Below are the code and all the weights of a small trained network. Each question names an input and a class and asks about switching units off, where a switched-off unit gives its printed mean instead of its output.

import numpy as np


def w(rows, s, z=0):
    codes = np.array(rows[::2]) - 128.0
    scale = np.full(codes.shape[1], s)
    scale[-1] = z or s
    return codes * scale


def f(y):
    return np.maximum(y, 0)


def log_softmax(a):
    a = a - a.max(-1, keepdims=True)
    return a - np.log(np.exp(a).sum(-1, keepdims=True))


def net(x, mask):
    res = np.array(x, float).reshape(1, 5) / 4 @ E
    y = f(res @ A[0][:, :-1].T + A[0][:, -1])
    res = res + np.where(mask, y, B[0][:, -1]) @ B[0][:, :-1]
    return log_softmax(res[-1] @ U[:, :-1].T + U[:, -1])


A, B = {}, {}
E = w([
[195,176,80,21,177,114],'x0',
[117,73,156,38,176,27],'x1',
[254,56,112,96,85,155],'x2',
[160,200,137,175,116,101],'x3',
[197,137,170,211,122,144],'x4',
],0.0097)
A[0] = w([
[96,116,98,97,152,200,187],'neuron 1',
[208,145,152,106,165,130,78],'neuron 2',
[53,74,166,119,232,102,184],'neuron 3',
[128,99,78,156,3,239,226],'neuron 4',
[114,31,123,106,103,82,154],'neuron 5',
[102,21,120,96,106,158,101],'neuron 6',
[43,171,126,132,79,108,133],'neuron 7',
[145,127,152,246,143,209,253],'neuron 8',
[127,159,143,70,171,131,213],'neuron 9',
],0.016,0.0042)
B[0] = w([
[168,161,176,98,106,95,166],'neuron 1',
[148,88,82,105,166,137,172],'neuron 2',
[204,5,128,175,107,195,222],'neuron 3',
[193,163,250,66,150,100,246],'neuron 4',
[132,147,196,153,80,145,197],'neuron 5',
[149,180,217,126,106,140,192],'neuron 6',
[81,156,108,157,235,40,195],'neuron 7',
[127,78,172,114,1,213,249],'neuron 8',
[158,138,80,83,142,128,178],'neuron 9',
],0.017,0.02)
U = w([
[44,127,83,203,109,117,51],'0',
[149,87,244,135,49,185,239],'1',
[107,221,65,81,126,100,3],'2',
[75,197,81,105,2,218,11],'3',
[179,102,14,79,146,142,172],'4',
],0.0098,0.0025)

Each question gives the input, the list of numbers given to net, and the class t.
The units are the neurons (one row each of A and B). Each row of codes is followed by its name. A weight is (code - 128) times the scale printed after its matrix; where a second scale follows, it is the last column's (A, B and U).
mask holds one flag per neuron, in row order. A switched-off neuron (its flag False) gives its mean, the last column of its row in B, instead of its output. The means were averaged over made-up inputs and are rounded, as every weight is.
A unit's drop is (log p(t) with every unit on - log p(t) with that unit switched off) / (log p(t) with every unit on - log p(t) with every unit switched off).
The circuit of an input: a set's keep is (log p(t) with only the set's units on - log p(t) with every unit switched off) / (log p(t) with every unit on - log p(t) with every unit switched off). Starting from all 9 units, units are removed one at a time, each time the one whose removal leaves the highest keep (on an exact tie, the one counted first), for as long as the keep stays at least 0.8.
circuit, biggest first: the units of the circuit, biggest drop first
most important unit: the unit with the biggest drop
top k neurons: the k neurons with the biggest drops, biggest first
drop when u is switched off: that unit's drop, to one decimal
input [7,1,7,-4,0], class 4: top 3 neurons => [neuron 8; neuron 2; neuron 4]
input [4,7,2,-1,4], class 4: circuit, biggest first => [neuron 8; neuron 4]
input [4,5,-1,3,-8], class 4: circuit, biggest first => [neuron 8; neuron 9]
input [8,-7,-3,2,0], class 2: top 3 neurons => [neuron 3; neuron 8; neuron 5]
input [6,0,5,6,8], class 4: circuit, biggest first => [neuron 2; neuron 4]
input [5,-7,-4,-8,-5], class 2: most important unit => neuron 8
input [7,0,-3,8,-7], class 2: circuit, biggest first => [neuron 3; neuron 8]
input [-2,0,-6,-3,-5], class 0: circuit, biggest first => [neuron 7; neuron 4]
input [-2,-2,-3,8,-3], class 0: circuit, biggest first => [neuron 4; neuron 7; neuron 3]
input [6,-8,-6,-8,-8], class 2: circuit, biggest first => [neuron 8; neuron 7]
input [2,5,-7,-4,0], class 4: circuit, biggest first => [neuron 8; neuron 4]
input [6,-6,-4,-7,-7], class 2: top 2 neurons => [neuron 8; neuron 1]
input [8,-2,0,6,8], class 4: top 2 neurons => [neuron 2; neuron 4]
input [4,0,1,6,-2], class 4: top neuron => [neuron 8]
input [2,5,-8,7,7], class 4: drop when neuron 8 is switched off => 0.2
